After every row comes roughly how far along a hidden order it lies, from 0 to 12.
(in the rows, 128 means zero)
[124  79 136 111 117 151  81 108 134 131 136 133 112  95 111 146 122 124
 151 141  91 126 101 123 121 145 128 187 138 104 148 127  80 121 152 120
 126 170  99 134 130 172 168 142 167 143 143  35 119 121  80 145 141 115
 141  66 121 154  78] : 2
[151 159  93 127 140 122 109 147 136 114 123 141 156 134 140 134 141 111
 116 138 170 138 145 153  78 116 103 136 108 153 106 124 142 163 139 170
 185 102 138 127 135 118 108 134 104  71 124 143 166 130 170  94 156  71
 124 164 159 125 120] : 12
[136 149  90 127 143 122  84 136 146 121 106 157 140 126 114 129 139 120
 123 127 161 126 142 166 107 133 116 160  84 136 101 107 132 161 139 179
 180 120 138 134 137 125 131 128 124  65 122  94 142 144 164 108 168  70
 143 146 177 120  99] : 9
[131 125 146 117 123 144 126  99 107 155 124 126 143 144  63 166 135  83
 103 124  71 130 124 172 103 165 137 109 129 121 139 147  16  76 119 126
 112 135 117 134 144 166 160 164 163  88 148  85 112 117 115  85 138  83
 146  83 120 110  97] : 12
[145  57 110 104 133 129  48 151 149 100 158 151 115 101 160 122 137 174
 186 133 153 115 130 113 101 133  73 172 159 120 127 102 152 176 169 172
 178 179  94 114 119 151 140 115 137 127 148  20 123 105  86 142 172  76
 126  96 129 129  82] : 2
[113 180 111 140 126 146 120 138 123 134  62 120 106 125 115 171 121 141
 112 140 113 151  84 146 158  84 170 164  80 160 141 113 130  96  94 132
 130  92 142 110 108 141 150  96 167  80 132 190 147 120 161 105 121 108
 137 108 142 182 189] : 7
[116 214  87 152 123 110 187 135 112 138  62 128 130 145 102 167 115 128
  89 133 129 146 134 160 161 112 192  99  66 141 121 130 109  89  94 131
 110  75 169 118 128  97 132 116 120  84 122 208 135 141 192 115 109 143
 124 157 164 128 197] : 7
[128 147 121 123 122 134 124 162 128 103 107 116 105 120 153 133 155 150
 153 142 139 142  96  96 113  97 123 156 134 152 144 112 172 149 134 141
 169 143 124 134 118 171 105 113 125  83 119 174 156 106 122  88 120  84
 126 111  86 184 173] : 5
[105 159  70 128 136  89 160 115 149 122 100 152 142 124 110  85  83 130
 131 139 153 122 165 145 157 133 146 127  65 117  69 110 175 151 134 140
 127 117 155 125 128 116 132 112  91 193 111 126 114 193 169 166 145 167
 131 144 183  99 148] : 1
[107 210  93 157 133 122 189 103 116 158  77 124 141 155  89 149 111  86
  52 120 126 140 131 168 161 122 177  90  49 137 109 139 110  85  95 113
  85  83 169 137 149 109 119 133 129 101 120 220 125 156 185 111 107 138
 149 137 138 108 158] : 11
[177  99 159 125 110 138 193  68 153 147 193 140 176 139 119 112 127 102
 129 129  57 131 141 120 156 116 141  69 187 125 115 167  83 111  83  23
  49  97 129 131 147 121 164 172 125 201 119 185 132 118 114 162  65 199
 113 171 122  92 129] : 0

Part 2:
[133 129 145 127 118 118 145 147 138 136 134 192 141  97 126  40 150 117] : 0
[209 120 102 120 119 127 164 196 137 117 108 202 148 138 129   1 172 118] : 7
[112 136 165 138 128 125 130  87 111 103 141 107 154  59 119 116 176 154] : 3
[227 103 159 113 119 114 120 143 145 160 120 221 143  67  84  96 118 107] : 5
[197 117 138 121 124 123 130 151 141 116 125 164 148 105  99 106 146 134] : 9
[168 123 136 117 122 120 140 136 131 135 118 110 147 118 128  76 136 127] : 5
[159 127 132 122 123 119 154 177 138 123 118 146 142 120 141  57 128 124] : 4
[195 119 140 122 126 123 131 164 143 109 121 154 147 104 103 120 137 139] : 9
[144 135 107 127 117 125 163 193 145 106 132 212 140 147 137   3 180 124] : 4
[136 128 149 117 119 117 120 105 138 146 139 113 136 113 106 123 135 126] : 5
[172 123 128 116 119 120 130 166 154 122 132 164 136 144 104 110 136 128] : 9
[119 137 153 132 127 124 137 107 118 108 133  93 151  96 128  94 160 149] : 4
[192 120 128 122 120 123 143 157 140 127 123 200 146 109 111  45 160 121] : 5
[117 142 105 132 113 126 162 192 153 107 149 255 137 153 128   1 205 118] : 2
[124 133 141 124 116 116 148 143 137 148 135 185 136 110 135  22 143 110] : 0
[169 128 106 116 122 125 160 176 132 117 107 108 143 158 149  41 147 127] : 7
[177 121 120 112 120 121 153 152 130 143 107 122 140 139 139  47 137 118] : 5
[227 115  98 115 125 128 160 203 140 106  99 157 149 154 130  41 154 130] : 11
[ 91 143 132 123 117 118 136 159 152 115 147 147 131 158 132 113 136 132] : 4
[151 126 158 123 121 116 130 127 136 134 132 150 143  86 112 100 136 126] : 3
[200 110 155 117 117 113 132 142 141 165 121 221 142  69 101  44 128 102] : 1
[183 123 119 116 125 123 154 173 134 119 107 111 143 143 143  64 134 130] : 7
[165 122 148 117 120 114 132 154 146 138 127 159 140 110 115 102 113 120] : 4
[114 135 147 130 120 121 138 125 131 124 140 159 141  98 125  68 159 130] : 2
[138 129 145 122 116 117 138 136 139 146 137 176 139 103 120  48 148 112] : 1
[ 69 149 143 129 120 120 139 131 137 112 150 118 136 135 139  90 152 139] : 2
[131 137 117 124 119 124 147 170 147 109 140 167 137 155 127  80 164 130] : 6
[198 116 144 123 126 126 132 129 124 123 118 154 156  84 101  85 163 134] : 7
[143 131 119 118 119 121 137 177 157 112 135 145 134 161 119 105 137 132] : 8
[162 131 111 129 122 129 153 172 137 100 131 187 149 130 121  36 186 136] : 6
[177 127 107 125 125 128 158 198 141  95 118 172 147 148 132  39 163 136] : 8
[178 125 128 131 117 123 150 182 148 121 136 255 145 103 109   6 178 114] : 2
[236 105 146 116 123 118 132 164 143 140 110 192 149  82  96  90 126 118] : 7
[163 130 137 132 130 129 142 149 127  87 128 124 155 103 119 102 168 155] : 8
[165 126 147 129 123 123 134 146 136 113 134 182 148  92 106  88 160 134] : 5
[199 113 148 120 119 120 131 131 135 147 128 209 146  73  93  62 159 114] : 4
[154 128 116 119 121 125 145 151 136 117 124 113 141 151 128  76 159 134] : 8
[224 117 103 113 127 125 151 210 148 102 102 128 145 165 129  90 131 136] : 12
[194 113 161 127 123 121 126 128 132 132 127 202 152  51  90  83 150 126] : 4
[194 121 126 125 124 126 147 165 132 110 120 182 153 111 115  49 171 132] : 7
[202 117 126 110 122 118 130 179 158 118 121 139 135 149  98 143 111 131] : 12
